Below is a small trained network, with its code and all its weights. Each question gives an input and a class and asks what happens when units are switched off, that is, made to give their printed mean instead of their output.

import numpy as np


def w(rows, s, z=0):
    codes = np.array(rows[::2]) - 128.0
    scale = np.full(codes.shape[1], s)
    scale[-1] = z or s
    return codes * scale


def norm(h):
    return h / np.sqrt((h * h).mean(-1, keepdims=True) + 1e-5)


def f(y):
    return np.maximum(y, 0)


def log_softmax(a):
    a = a - a.max(-1, keepdims=True)
    return a - np.log(np.exp(a).sum(-1, keepdims=True))


def net(x, mask):
    res = np.array(x, float).reshape(1, 7) / 4 @ E
    u = 0
    for l in range(2):
        y = f(norm(res) @ A[l][:, :-1].T + A[l][:, -1])
        res = res + np.where(mask[u : u + 9], y, B[l][:, -1]) @ B[l][:, :-1]
        u += 9
    return log_softmax(norm(res)[-1] @ U[:, :-1].T + U[:, -1])


A, B = {}, {}
E = w([
[166,183,155],'x0',
[72,186,168],'x1',
[131,102,53],'x2',
[173,105,252],'x3',
[137,71,200],'x4',
[161,87,167],'x5',
[120,98,180],'x6',
],0.002)
A[0] = w([
[206,161,109,79],'L0N0',
[105,192,116,127],'L0N1',
[172,180,153,210],'L0N2',
[159,128,254,173],'L0N3',
[233,145,88,233],'L0N4',
[156,59,189,203],'L0N5',
[76,148,157,24],'L0N6',
[112,114,23,254],'L0N7',
[128,99,77,69],'L0N8',
],0.0058,0.00073)
B[0] = w([
[21,155,145,170],'L0N0',
[129,152,137,181],'L0N1',
[96,159,52,188],'L0N2',
[140,62,8,254],'L0N3',
[3,86,119,201],'L0N4',
[194,138,120,214],'L0N5',
[87,134,137,155],'L0N6',
[220,73,199,230],'L0N7',
[179,99,128,164],'L0N8',
],0.0057,0.0036)
A[1] = w([
[157,207,104,131],'L1N0',
[159,115,254,142],'L1N1',
[31,124,102,101],'L1N2',
[129,127,127,59],'L1N3',
[160,73,26,200],'L1N4',
[133,157,127,150],'L1N5',
[177,137,116,180],'L1N6',
[152,80,164,254],'L1N7',
[190,171,175,249],'L1N8',
],0.0062,0.00073)
B[1] = w([
[140,94,52,152],'L1N0',
[79,112,3,150],'L1N1',
[23,113,3,178],'L1N2',
[112,190,207,128],'L1N3',
[161,56,202,254],'L1N4',
[181,93,80,137],'L1N5',
[144,47,110,158],'L1N6',
[167,138,77,180],'L1N7',
[6,223,44,142],'L1N8',
],0.0031,0.0053)
U = w([
[57,148,100,146],'0',
[147,191,251,2],'1',
[188,51,123,214],'2',
[137,206,130,38],'3',
],0.013,0.0054)

Each question gives the input, the list of numbers given to net, and the class t.
The units are the neurons (one row each of A and B). Each row of codes is followed by its name. A weight is (code - 128) times the scale printed after its matrix; where a second scale follows, it is the last column's (A, B and U).
mask holds one flag per neuron, layer by layer. A switched-off neuron (its flag False) gives its mean, the last column of its row in B, instead of its output. The means were averaged over made-up inputs and are rounded, as every weight is.
A unit's drop is (log p(t) with every unit on - log p(t) with that unit switched off) / (log p(t) with every unit on - log p(t) with every unit switched off).
The circuit of an input: a set's keep is (log p(t) with only the set's units on - log p(t) with every unit switched off) / (log p(t) with every unit on - log p(t) with every unit switched off). Starting from the 12 units with the biggest drops (on a tie, the unit counted first), units are removed one at a time, each time the one whose removal leaves the highest keep (on an exact tie, the one counted first), for as long as the keep stays at least 0.8.
units of the circuit, in order: the units of the circuit, biggest drop first
most important unit: the unit with the biggest drop
top k neurons: the k neurons with the biggest drops, biggest first
drop of u: that unit's drop, to one decimal
input [0,5,-8,8,-8,-8,7], class 0: most important unit	L0N7
input [-1,7,-7,-8,4,6,-4], class 3: units of the circuit, in order	(L0N3; L1N4; L0N4)
input [-6,5,-2,0,-1,5,-8], class 3: units of the circuit, in order	(L0N3; L0N4; L1N4)
input [-2,1,-3,3,-6,-2,1], class 0: top 2 neurons	(L0N7; L0N5)
input [1,-2,-3,4,-3,-6,2], class 0: top 2 neurons	(L0N7; L0N2)
input [-3,1,-8,-2,-5,-1,-3], class 3: units of the circuit, in order	(L0N3; L0N4)
input [-3,5,2,-4,-8,0,4], class 2: top 4 neurons	(L0N7; L1N2; L0N0; L1N6)
input [-8,4,6,-6,-4,-4,-3], class 2: drop of L0N7	0.7
input [8,-5,-5,3,4,-4,-6], class 0: drop of L0N0	0.2
input [8,7,0,-3,5,3,0], class 0: drop of L1N2	0.1
